Below is a small trained network, with its code and all its weights. Each question gives an input and a class and asks what happens when units are switched off, that is, made to give their printed mean instead of their output.

import numpy as np


def w(rows, s, z=0):
    codes = np.array(rows[::2]) - 128.0
    scale = np.full(codes.shape[1], s)
    scale[-1] = z or s
    return codes * scale


def norm(h):
    return h / np.sqrt((h * h).mean(-1, keepdims=True) + 1e-5)


def f(y):
    return y / 2 * (1 + np.tanh(0.7978845608 * (y + 0.044715 * y**3)))


def log_softmax(a):
    a = a - a.max(-1, keepdims=True)
    return a - np.log(np.exp(a).sum(-1, keepdims=True))


def net(x, mask):
    res = np.array(x, float).reshape(1, 6) / 4 @ E
    u = 0
    for l in range(2):
        y = f(norm(res) @ A[l][:, :-1].T + A[l][:, -1])
        res = res + np.where(mask[u : u + 9], y, B[l][:, -1]) @ B[l][:, :-1]
        u += 9
    return log_softmax(norm(res)[-1] @ U[:, :-1].T + U[:, -1])


A, B = {}, {}
E = w([
[132,132,130,115,138,126,127,133,118,127],'x0',
[244,79,150,70,30,193,198,226,163,138],'x1',
[124,129,122,139,120,137,122,125,135,132],'x2',
[60,220,233,162,97,86,121,168,148,38],'x3',
[132,131,123,135,132,131,130,132,129,127],'x4',
[47,1,190,161,185,87,31,238,151,56],'x5',
],0.007)
A[0] = w([
[119,183,73,126,180,161,108,61,71,195,62],'0.n1',
[62,90,118,132,197,67,94,63,144,95,138],'0.n2',
[137,13,102,127,157,122,57,172,124,135,115],'0.n3',
[177,81,150,89,85,201,200,187,111,177,121],'0.n4',
[210,188,146,78,44,154,177,143,151,130,103],'0.n5',
[151,101,146,53,52,190,202,255,199,156,230],'0.n6',
[126,252,189,113,69,112,151,104,140,104,92],'0.n7',
[90,69,208,180,185,140,66,195,149,63,59],'0.n8',
[176,81,66,127,152,71,97,42,105,188,254],'0.n9',
],0.0077,0.004)
B[0] = w([
[25,146,90,35,148,18,209,120,177,122,176],'0.n1',
[157,199,108,227,167,135,130,122,51,167,198],'0.n2',
[205,43,131,190,241,249,58,91,158,156,196],'0.n3',
[129,111,179,130,146,213,75,134,186,47,200],'0.n4',
[46,160,175,136,47,77,80,207,118,48,209],'0.n5',
[228,109,193,87,51,176,97,152,197,60,244],'0.n6',
[196,77,77,184,230,159,91,79,197,25,191],'0.n7',
[107,180,94,67,54,175,181,179,67,225,222],'0.n8',
[43,69,92,97,69,1,214,122,109,172,204],'0.n9',
],0.007,0.011)
A[1] = w([
[118,117,180,84,2,104,158,198,175,107,152],'1.n1',
[166,157,189,92,36,106,150,193,151,85,72],'1.n2',
[97,113,112,75,74,129,109,199,137,92,57],'1.n3',
[108,175,24,194,186,140,146,64,94,87,71],'1.n4',
[116,236,192,197,128,190,91,156,93,84,199],'1.n5',
[122,191,106,155,177,137,155,56,152,68,2],'1.n6',
[127,184,163,166,72,143,96,215,81,91,141],'1.n7',
[116,130,127,46,36,174,138,155,111,97,127],'1.n8',
[132,167,104,125,118,62,215,45,150,37,186],'1.n9',
],0.0093,0.0064)
B[1] = w([
[59,103,74,167,199,112,143,129,81,219,252],'1.n1',
[113,151,82,142,156,69,161,93,74,204,221],'1.n2',
[167,120,102,159,209,147,87,145,52,167,167],'1.n3',
[182,60,213,128,124,214,104,192,110,132,187],'1.n4',
[113,158,98,50,67,52,154,85,206,51,240],'1.n5',
[253,60,153,141,146,219,101,220,162,192,148],'1.n6',
[83,156,94,146,122,81,164,37,103,148,213],'1.n7',
[137,114,164,167,173,195,123,135,72,159,209],'1.n8',
[156,169,154,99,77,139,85,134,185,65,223],'1.n9',
],0.011)
U = w([
[89,190,97,75,76,45,167,74,172,65,246],'0',
[107,78,69,195,219,149,160,106,34,224,2],'1',
[248,69,188,105,143,219,65,184,212,63,93],'2',
],0.016,0.0032)

Each question gives the input, the list of numbers given to net, and the class t.
The units are the neurons (one row each of A and B). Each row of codes is followed by its name. A weight is (code - 128) times the scale printed after its matrix; where a second scale follows, it is the last column's (A, B and U).
mask holds one flag per neuron, layer by layer. A switched-off neuron (its flag False) gives its mean, the last column of its row in B, instead of its output. The means were averaged over made-up inputs and are rounded, as every weight is.
A unit's drop is (log p(t) with every unit on - log p(t) with that unit switched off) / (log p(t) with every unit on - log p(t) with every unit switched off).
most important unit: the unit with the biggest drop
top k neurons: the k neurons with the biggest drops, biggest first
k most important neurons of layer l: the k neurons of layer l with the biggest drops, biggest first
drop of u: that unit's drop, to one decimal
input [-7,1,-7,-4,3,5], class 2: top 3 neurons	(0.n3, 1.n1, 1.n2)
input [-5,-7,-2,-4,4,-1], class 0: most important unit	0.n9
input [-2,4,1,1,6,1], class 1: top 2 neurons	(1.n1, 1.n2)
input [2,-6,8,-7,5,0], class 0: top 4 neurons	(0.n9, 0.n1, 1.n1, 1.n8)
input [4,-7,-8,1,-7,-7], class 2: top 4 neurons	(1.n4, 0.n7, 1.n6, 0.n8)
input [2,-6,-8,0,4,0], class 0: 2 most important neurons of layer 1	(1.n1, 1.n9)
input [-5,-8,-5,1,-5,-4], class 2: top 3 neurons	(1.n4, 0.n8, 1.n6)
input [-5,1,-4,-1,-2,4], class 2: 2 most important neurons of layer 1	(1.n1, 1.n2)
input [-2,6,6,1,7,3], class 1: top 4 neurons	(1.n1, 1.n2, 0.n7, 1.n9)
input [8,1,5,-2,0,7], class 2: top 2 neurons	(0.n3, 1.n1)
input [8,-7,7,-8,3,-2], class 0: 2 most important neurons of layer 0	(0.n1, 0.n9)
input [3,-5,8,1,3,-8], class 2: top 2 neurons	(0.n7, 1.n4)
input [1,-5,-3,7,-3,0], class 2: 3 most important neurons of layer 0	(0.n7, 0.n5, 0.n6)
input [-3,-8,0,6,-8,-1], class 2: most important unit	1.n4
input [5,8,-7,-2,-1,-2], class 1: drop of 1.n2	1.2
input [1,8,1,-2,4,-4], class 1: drop of 1.n1	1.4
input [-2,4,1,5,-1,1], class 1: drop of 1.n1	0.4
input [3,8,3,5,-2,1], class 1: 2 most important neurons of layer 1	(1.n1, 1.n2)
